Here is a tiny trained network, its code and every weight. The questions are about switching its units off for an input and a class, where a switched-off unit gives its printed mean instead of its output.

import numpy as np


def w(rows, s, z=0):
    codes = np.array(rows[::2]) - 128.0
    scale = np.full(codes.shape[1], s)
    scale[-1] = z or s
    return codes * scale


def f(y):
    return np.maximum(y, 0)


def log_softmax(a):
    a = a - a.max(-1, keepdims=True)
    return a - np.log(np.exp(a).sum(-1, keepdims=True))


def net(x, mask):
    res = np.array(x, float).reshape(1, 6) / 4 @ E
    y = f(res @ A[0][:, :-1].T + A[0][:, -1])
    res = res + np.where(mask, y, B[0][:, -1]) @ B[0][:, :-1]
    return log_softmax(res[-1] @ U[:, :-1].T + U[:, -1])


A, B = {}, {}
E = w([
[102,76,189,222,177,175,175,104,113,102,61],'x0',
[109,186,45,162,210,114,209,116,209,45,241],'x1',
[200,82,255,108,218,207,226,124,220,125,74],'x2',
[221,117,70,21,86,199,63,136,96,117,109],'x3',
[193,76,71,60,29,216,134,115,239,20,110],'x4',
[53,10,149,169,178,85,80,230,107,128,204],'x5',
],0.006)
A[0] = w([
[127,217,59,175,90,106,143,54,125,105,161,200],'N0',
[116,86,79,115,84,232,107,125,139,55,116,148],'N1',
[162,195,133,142,181,143,217,90,175,98,195,144],'N2',
[156,185,194,100,117,82,113,73,60,198,33,232],'N3',
[204,237,91,50,99,109,68,107,93,172,131,238],'N4',
[157,207,3,56,73,173,162,72,127,140,107,220],'N5',
[158,237,101,175,71,152,175,78,164,76,147,194],'N6',
[129,124,205,209,215,79,212,150,103,167,171,196],'N7',
[192,27,148,29,67,177,52,126,131,116,74,236],'N8',
[72,81,41,119,137,77,51,171,67,102,218,205],'N9',
[198,52,169,178,139,181,202,169,219,82,143,253],'N10',
],0.0061,0.0037)
B[0] = w([
[153,209,46,191,141,27,145,53,78,87,193,206],'N0',
[161,97,49,67,60,126,186,193,205,63,134,192],'N1',
[134,203,115,150,209,75,174,87,205,81,210,205],'N2',
[148,211,211,191,108,165,82,84,31,231,55,229],'N3',
[186,205,83,113,66,134,58,11,50,175,167,237],'N4',
[255,207,77,52,88,69,130,56,99,67,184,241],'N5',
[151,208,86,192,204,45,181,35,193,48,184,206],'N6',
[26,83,198,196,196,65,157,100,130,153,96,255],'N7',
[194,112,155,43,17,201,119,198,102,113,37,241],'N8',
[117,53,77,100,44,33,86,197,88,147,230,236],'N9',
[59,69,183,89,189,188,217,181,218,38,74,243],'N10',
],0.0058,0.0089)
U = w([
[214,224,142,22,42,192,22,86,79,209,71,4],'0',
[203,254,37,135,114,72,132,8,179,28,158,20],'1',
[27,148,230,245,175,76,92,93,32,218,4,254],'2',
[39,125,207,167,231,81,219,149,236,72,153,85],'3',
[167,63,119,34,38,210,188,207,224,15,39,235],'4',
[24,55,21,193,90,7,36,218,48,157,236,216],'5',
],0.0052,0.0033)

Each question gives the input, the list of numbers given to net, and the class t.
The units are the neurons (one row each of A and B). Each row of codes is followed by its name. A weight is (code - 128) times the scale printed after its matrix; where a second scale follows, it is the last column's (A, B and U).
mask holds one flag per neuron, in row order. A switched-off neuron (its flag False) gives its mean, the last column of its row in B, instead of its output. The means were averaged over made-up inputs and are rounded, as every weight is.
A unit's drop is (log p(t) with every unit on - log p(t) with that unit switched off) / (log p(t) with every unit on - log p(t) with every unit switched off).
The circuit of an input: a set's keep is (log p(t) with only the set's units on - log p(t) with every unit switched off) / (log p(t) with every unit on - log p(t) with every unit switched off). Starting from all 11 units, units are removed one at a time, each time the one whose removal leaves the highest keep (on an exact tie, the one counted first), for as long as the keep stays at least 0.8.
units of the circuit, in order: the units of the circuit, biggest drop first
top k neurons: the k neurons with the biggest drops, biggest first
drop of u: that unit's drop, to one decimal
input [-8,-4,-4,-5,-4,-4], class 0: top 2 neurons	N3, N4
input [-5,5,-2,5,6,5], class 4: units of the circuit, in order	N8
input [3,-5,-7,6,-8,-1], class 0: units of the circuit, in order	N7, N4
input [4,0,-3,-8,6,-2], class 3: top 4 neurons	N4, N5, N10, N8
input [-2,5,0,0,-6,-1], class 5: units of the circuit, in order	N10, N5
input [6,6,7,2,3,-5], class 3: units of the circuit, in order	N10, N2
input [4,5,-4,-8,7,0], class 3: top 3 neurons	N4, N10, N5
input [-3,8,6,-4,-2,-4], class 3: drop of N7	0.1
input [0,8,7,-8,4,-5], class 3: drop of N10	0.2
input [-6,2,6,4,-4,-1], class 0: drop of N0	0.5
